Below is a small trained network, with its code and all its weights. Each question gives an input and a class and asks what happens when units are switched off, that is, made to give their printed mean instead of their output.

import numpy as np


def w(rows, s, z=0):
    codes = np.array(rows[::2]) - 128.0
    scale = np.full(codes.shape[1], s)
    scale[-1] = z or s
    return codes * scale


def f(y):
    return np.maximum(y, 0)


def log_softmax(a):
    a = a - a.max(-1, keepdims=True)
    return a - np.log(np.exp(a).sum(-1, keepdims=True))


def net(x, mask):
    res = np.array(x, float).reshape(1, 8) / 4 @ E
    y = f(res @ A[0][:, :-1].T + A[0][:, -1])
    res = res + np.where(mask, y, B[0][:, -1]) @ B[0][:, :-1]
    return log_softmax(res[-1] @ U[:, :-1].T + U[:, -1])


A, B = {}, {}
E = w([
[127,129,126,118,132],'x0',
[2,162,83,156,174],'x1',
[126,125,124,127,129],'x2',
[158,179,217,140,219],'x3',
[130,133,129,129,127],'x4',
[143,8,110,207,172],'x5',
[126,124,130,124,127],'x6',
[128,126,127,127,125],'x7',
],0.0092)
A[0] = w([
[42,130,116,107,176,1],'N1',
[186,105,147,89,110,80],'N2',
[147,2,117,205,190,125],'N3',
[142,144,156,127,177,104],'N4',
[127,84,82,118,55,51],'N5',
[164,151,177,141,206,109],'N6',
[160,156,152,124,71,127],'N7',
[157,162,179,149,214,83],'N8',
[253,92,160,110,79,44],'N9',
[151,174,169,113,229,78],'N10',
],0.0091,0.0059)
B[0] = w([
[79,112,51,174,214,160],'N1',
[64,133,53,200,206,169],'N2',
[195,220,210,5,157,254],'N3',
[111,90,77,105,94,165],'N4',
[91,38,115,93,72,169],'N5',
[114,47,88,128,43,197],'N6',
[113,166,116,99,193,168],'N7',
[108,38,86,106,54,196],'N8',
[24,135,41,193,254,215],'N9',
[111,57,117,121,69,200],'N10',
],0.0067,0.0089)
U = w([
[55,105,57,239,251,53],'0',
[150,130,128,137,105,254],'1',
[122,4,95,121,2,34],'2',
[166,214,159,5,154,76],'3',
[145,133,132,166,112,203],'4',
],0.0078,0.007)

Each question gives the input, the list of numbers given to net, and the class t.
The units are the neurons (one row each of A and B). Each row of codes is followed by its name. A weight is (code - 128) times the scale printed after its matrix; where a second scale follows, it is the last column's (A, B and U).
mask holds one flag per neuron, in row order. A switched-off neuron (its flag False) gives its mean, the last column of its row in B, instead of its output. The means were averaged over made-up inputs and are rounded, as every weight is.
A unit's drop is (log p(t) with every unit on - log p(t) with that unit switched off) / (log p(t) with every unit on - log p(t) with every unit switched off).
The circuit of an input: a set's keep is (log p(t) with only the set's units on - log p(t) with every unit switched off) / (log p(t) with every unit on - log p(t) with every unit switched off). Starting from all 10 units, units are removed one at a time, each time the one whose removal leaves the highest keep (on an exact tie, the one counted first), for as long as the keep stays at least 0.8.
units of the circuit, in order: the units of the circuit, biggest drop first
k most important neurons: the k neurons with the biggest drops, biggest first
drop of u: that unit's drop, to one decimal
input [-1,1,-1,1,-5,8,-2,6], class 3: units of the circuit, in order : (N3)
input [8,-8,5,-1,-7,-4,-3,-2], class 0: units of the circuit, in order : (N9, N2)
input [0,-7,-7,8,8,7,0,3], class 2: 4 most important neurons : (N6, N8, N10, N4)
input [-2,4,-3,-2,-4,6,-7,-7], class 3: units of the circuit, in order : (N3, N9)
input [-1,-6,-3,5,3,-6,-3,1], class 0: units of the circuit, in order : (N9, N3)
input [0,-7,-6,2,6,8,8,5], class 3: 2 most important neurons : (N3, N1)
input [4,5,3,8,2,7,3,8], class 2: 3 most important neurons : (N8, N6, N10)
input [2,6,-6,5,7,6,5,4], class 4: units of the circuit, in order : (N3, N9)
input [3,5,2,7,-5,7,-7,-7], class 2: units of the circuit, in order : (N8, N6, N9)
input [7,8,-1,8,2,-8,-6,-6], class 0: 2 most important neurons : (N1, N3)
input [-5,-8,8,3,-2,-2,5,4], class 0: drop of N9 : 0.4
input [4,-1,5,4,-2,7,7,6], class 3: drop of N3 : 0.9
input [-1,3,-4,6,5,5,1,2], class 2: drop of N10 : 0.1
input [-7,-2,-5,5,8,-7,4,1], class 4: units of the circuit, in order : (N3)
